Look-ups in named tables: a row name and a column name give one cell, copied from the table.

gimusid
|  | rivom | ferek | dolige | mim | mogipom | lov | fedor |
|---|---|---|---|---|---|---|---|
| mozupir | 0.3 | 0.8 | 0.7 | 0.9 | 0.2 | 0.5 | 0.6 |
| mugu | 0.9 | 0.7 | 0.2 | 0.2 | 0.9 | 0.9 | 0.8 |
| sofu | 0.8 | 0.8 | 0.2 | 0.3 | 0.8 | 0.9 | 0.9 |
| tusab | 0.8 | 0.8 | 0.2 | 0.3 | 0.8 | 0.9 | 0.9 |
| fup | 0.8 | 0.8 | 0.2 | 0.3 | 0.8 | 0.9 | 0.9 |

What is the mim of fup in gimusid?
0.3
What is the mim of mozupir in gimusid?
0.9
What is the rivom of mozupir in gimusid?
0.3
What is the fedor of fup in gimusid?
0.9
What is the ferek of fup in gimusid?
0.8
What is the mogipom of mozupir in gimusid?
0.2
What is the rivom of tusab in gimusid?
0.8
What is the fedor of mugu in gimusid?
0.8
What is the ferek of tusab in gimusid?
0.8
What is the dolige of tusab in gimusid?
0.2
What is the ferek of sofu in gimusid?
0.8
What is the mim of mugu in gimusid?
0.2
What is the dolige of mugu in gimusid?
0.2
What is the ferek of mozupir in gimusid?
0.8
What is the dolige of sofu in gimusid?
0.2
What is the dolige of fup in gimusid?
0.2

suveve =
          zef   zof   zan  zevope  detot  duveda  ziva  sena
beg      -387  -704   298    -524   -218    -646  -705  -578
bag      -294  -798   161    -845   -183    -768  -644  -648
raf       434   190  -615    -673    541     269   266   355
dugeg    -395  -629   117    -543   -428    -586  -648  -630
nidad    -701    -4   269     693   -792     -22  -192  -479
fogone    356   282  -600    -493    410     321   351   252
zasife   -395  -581   210    -645   -355    -659  -521  -712
zirumug    90   854  -549     207     -8     712   478   190
bunobug   382   388  -481    -429    373     437   416   239
dinob     414   220  -615    -880    400     343   350   400
kap      -430  -614   242    -704   -326    -700  -604  -586

What is the zevope of bunobug in suveve?
-429
What is the duveda of bag in suveve?
-768
What is the zef of bag in suveve?
-294
What is the zan of kap in suveve?
242
What is the zof of bag in suveve?
-798
What is the zan of dinob in suveve?
-615
What is the zof of zasife in suveve?
-581
What is the zan of zirumug in suveve?
-549
What is the zof of zirumug in suveve?
854
What is the ziva of zasife in suveve?
-521
What is the sena of bag in suveve?
-648
What is the ziva of beg in suveve?
-705
What is the zan of bag in suveve?
161
What is the zof of dinob in suveve?
220
What is the detot of beg in suveve?
-218
What is the zef of kap in suveve?
-430
What is the zevope of raf in suveve?
-673
What is the detot of nidad in suveve?
-792
What is the zan of nidad in suveve?
269
Which row has the largest zef? raf

kon.csv
,foge,disa,kifoto,damibut,fem,zeleso,badar
gudak,6492,3260,5934,3569,3965,4998,9612
menegit,5851,4660,4791,3634,6833,6722,9612
komasof,6623,3301,5628,3188,4824,5540,9612
sikeges,4696,6755,5092,8052,3094,4224,9612
gelilim,5787,4441,6186,5896,2178,3956,9612
tozul,5492,5199,4595,4227,7110,6914,9612
piraz,5357,5053,5965,6807,2124,3880,9612
mit,5083,5996,5561,7503,2529,4038,9612
vagonez,6136,3794,6282,4993,2648,4238,9612
katore,6162,4078,4975,3279,6334,6452,9612
zad,6392,3385,6216,4186,3195,4551,9612
guzuza,6466,3690,5269,3096,5662,5963,9612

What is the fem of tozul in kon?
7110
What is the damibut of sikeges in kon?
8052
What is the fem of gudak in kon?
3965
What is the kifoto of komasof in kon?
5628
What is the badar of guzuza in kon?
9612
What is the foge of gelilim in kon?
5787
What is the kifoto of piraz in kon?
5965
What is the foge of sikeges in kon?
4696
What is the foge of katore in kon?
6162
What is the disa of mit in kon?
5996
What is the kifoto of mit in kon?
5561
What is the zeleso of menegit in kon?
6722
What is the disa of komasof in kon?
3301
What is the zeleso of vagonez in kon?
4238

sar =
         bova  sotemup  narul  dop  soz  fep  memero  fegulus  sidime
mur        87      135     82  113  153  130     190      112     154
korit     110      126    150  146   55  157     122      181     120
vup        84      132     86  111  151  128     191      113     151
fipivu    163      146    170   60  148   61     136      125     117
ziz       106      118    157  141   51  157     126      191     129
bipud      80      107    121  106  115  132     183      145     145
rabazos   182      169    147  114  150  159      93      121     169
repod     161       79    143  128  151  124      92      107     148
sitas      98      174     76  149  125  125     111       92      54
linaruf   105      117    159  137   61  153     129      194     133
lum       172       91    152  107  153  111      94      110     147
samipe    149      155    131  105  143  101     119      109      95
lomem     130      131    153  148   87  162     115      178     150

soz of mur is 153
dop of bipud is 106
fegulus of samipe is 109
sotemup of korit is 126
memero of fipivu is 136
sidime of lum is 147
Which row has the largest memero? vup

bima =
|  | por | donu |
|---|---|---|
| bada | 5291 | 3989 |
| rezuvuf | 1386 | 2872 |
| dupezod | 1337 | 4434 |
| fede | 8240 | 1621 |
| vab | 5467 | 6582 |
| vuzesu | 1429 | 3193 |

por of bada is 5291
por of vab is 5467
donu of fede is 1621
donu of rezuvuf is 2872
donu of vuzesu is 3193
por of vuzesu is 1429
donu of vab is 6582
por of fede is 8240
por of dupezod is 1337
por of rezuvuf is 1386
donu of dupezod is 4434
donu of bada is 3989
Row with the largest por: fede

bifo
|  | gim | nof | dodima | filiv |
|---|---|---|---|---|
| revi | -4.199 | -4.131 | -87.865 | 56.005 |
| napo | -13.663 | 10.335 | 54.714 | -26.501 |
| tusibev | 40.487 | 55.019 | -82.947 | -83.202 |
| bek | 32.217 | -17.581 | -3.671 | 33.912 |
| zevazi | -29.271 | -48.827 | -32.361 | -20.407 |
| baruv | -8.686 | -54.399 | -94.247 | 67.820 |
| nulu | 52.076 | 23.758 | -82.028 | 12.608 |

revi, nof -> -4.131
nulu, nof -> 23.758
bek, filiv -> 33.912
napo, dodima -> 54.714
tusibev, nof -> 55.019
baruv, nof -> -54.399
tusibev, filiv -> -83.202
baruv, filiv -> 67.820

bipid =
,femarig,rudizu,zezul,nof,divub,rut,gor,zepu,somo
munef,0.1,-0.4,-0.7,-0.7,-0.5,0.4,0.2,0.3,0.6
patan,0.1,-0.2,0.7,0.4,-0.5,-0.7,0.1,-0.7,-0.2
muvenu,0.2,0.7,0.0,0.4,-0.3,0.2,-0.7,0.0,0.1
vimekes,-0.4,-0.1,-0.1,-0.5,-0.3,0.0,0.8,-0.2,-0.4
vesiz,-0.6,-0.4,-0.2,-0.5,0.2,-0.7,0.0,-0.4,0.7
tiripo,0.1,-0.3,-0.4,0.0,-0.2,0.8,0.2,0.3,-0.5
farera,0.5,-0.3,0.5,-0.7,-0.4,-0.5,0.0,0.2,0.9
mefu,0.1,-0.4,0.7,-0.7,-0.5,-0.2,-0.1,0.6,0.4
tobakun,-0.2,-0.7,0.5,0.8,0.6,-0.7,-0.5,0.5,0.0
pofo,0.1,0.6,-0.1,0.5,-0.6,0.4,0.2,0.2,0.1
vafefi,0.2,0.4,0.3,0.7,-0.1,-0.1,0.5,0.1,0.8

gor of pofo = 0.2
zezul of mefu = 0.7
zezul of vesiz = -0.2
rudizu of pofo = 0.6
nof of munef = -0.7
divub of vimekes = -0.3
gor of farera = 0.0
zezul of munef = -0.7
gor of muvenu = -0.7
rut of munef = 0.4
divub of munef = -0.5
zezul of pofo = -0.1
rut of tiripo = 0.8
rudizu of mefu = -0.4
Which row has the largest zepu? mefu

